Below are the code and all the weights of a small trained network. Each question names an input and a class and asks about switching units off, where a switched-off unit gives its printed mean instead of its output.

import numpy as np


def w(rows, s, z=0):
    codes = np.array(rows[::2]) - 128.0
    scale = np.full(codes.shape[1], s)
    scale[-1] = z or s
    return codes * scale


def f(y):
    return y / 2 * (1 + np.tanh(0.7978845608 * (y + 0.044715 * y**3)))


def log_softmax(a):
    a = a - a.max(-1, keepdims=True)
    return a - np.log(np.exp(a).sum(-1, keepdims=True))


def net(x, mask):
    res = np.array(x, float).reshape(1, 7) / 4 @ E
    y = f(res @ A[0][:, :-1].T + A[0][:, -1])
    res = res + np.where(mask, y, B[0][:, -1]) @ B[0][:, :-1]
    return log_softmax(res[-1] @ U[:, :-1].T + U[:, -1])


A, B = {}, {}
E = w([
[149,129,193,94,240],'x0',
[103,155,199,122,133],'x1',
[196,31,151,151,107],'x2',
[55,160,98,45,46],'x3',
[255,114,197,174,101],'x4',
[147,110,144,36,72],'x5',
[175,181,108,143,1],'x6',
],0.0083)
A[0] = w([
[146,180,226,179,171,214],'neuron 1',
[80,148,99,105,232,235],'neuron 2',
[124,22,79,211,96,254],'neuron 3',
[110,110,105,100,173,82],'neuron 4',
[136,109,88,67,181,145],'neuron 5',
[9,118,172,120,73,171],'neuron 6',
],0.015,0.0039)
B[0] = w([
[229,4,91,176,178,221],'neuron 1',
[39,43,174,166,59,250],'neuron 2',
[200,43,120,184,150,211],'neuron 3',
[78,181,155,106,132,166],'neuron 4',
[139,68,149,61,136,175],'neuron 5',
[250,165,12,107,173,191],'neuron 6',
],0.014,0.017)
U = w([
[145,47,176,234,255,222],'0',
[157,124,135,131,3,231],'1',
[109,172,174,160,139,4],'2',
[141,150,22,106,173,98],'3',
[4,64,70,71,163,83],'4',
[99,119,76,69,147,57],'5',
],0.0087,0.0047)

Each question gives the input, the list of numbers given to net, and the class t.
The units are the neurons (one row each of A and B). Each row of codes is followed by its name. A weight is (code - 128) times the scale printed after its matrix; where a second scale follows, it is the last column's (A, B and U).
mask holds one flag per neuron, in row order. A switched-off neuron (its flag False) gives its mean, the last column of its row in B, instead of its output. The means were averaged over made-up inputs and are rounded, as every weight is.
A unit's drop is (log p(t) with every unit on - log p(t) with that unit switched off) / (log p(t) with every unit on - log p(t) with every unit switched off).
The circuit of an input: a set's keep is (log p(t) with only the set's units on - log p(t) with every unit switched off) / (log p(t) with every unit on - log p(t) with every unit switched off). Starting from all 6 units, units are removed one at a time, each time the one whose removal leaves the highest keep (on an exact tie, the one counted first), for as long as the keep stays at least 0.8.
circuit, biggest first: the units of the circuit, biggest drop first
k most important neurons: the k neurons with the biggest drops, biggest first
drop of u: that unit's drop, to one decimal
input [-8,-3,1,3,-1,-3,-1], class 3: circuit, biggest first : (neuron 2)
input [1,7,2,-6,-7,6,5], class 5: 2 most important neurons : (neuron 3; neuron 1)
input [4,4,-4,5,3,6,0], class 3: circuit, biggest first : (neuron 2; neuron 6)
input [-2,-1,3,2,-1,5,-2], class 5: circuit, biggest first : (neuron 1; neuron 2)
input [6,-1,8,5,3,8,-7], class 4: circuit, biggest first : (neuron 1; neuron 3)
input [-7,-4,7,4,-5,2,1], class 3: 3 most important neurons : (neuron 6; neuron 2; neuron 1)
input [-8,1,-2,7,5,6,2], class 3: 2 most important neurons : (neuron 6; neuron 2)
input [1,6,-1,2,-1,-3,8], class 3: 2 most important neurons : (neuron 2; neuron 6)
input [6,-1,6,5,0,-4,6], class 1: 2 most important neurons : (neuron 1; neuron 3)
input [4,7,7,8,8,8,1], class 1: 2 most important neurons : (neuron 3; neuron 1)
input [-5,-8,5,6,-2,8,-2], class 3: 3 most important neurons : (neuron 2; neuron 6; neuron 1)
input [1,3,-3,0,-4,5,-2], class 4: 2 most important neurons : (neuron 2; neuron 1)
input [3,-2,-3,-3,0,8,4], class 1: 3 most important neurons : (neuron 1; neuron 6; neuron 3)
input [0,-7,-1,0,6,2,6], class 1: 2 most important neurons : (neuron 1; neuron 6)
input [-8,-6,5,4,-2,-7,7], class 0: circuit, biggest first : (neuron 3)
input [5,5,2,8,-8,-3,-6], class 4: drop of neuron 2 : 1.5
input [-5,-2,-5,5,-7,4,5], class 3: drop of neuron 3 : 0.0
input [-5,0,-2,5,-1,3,-4], class 3: drop of neuron 6 : 0.4
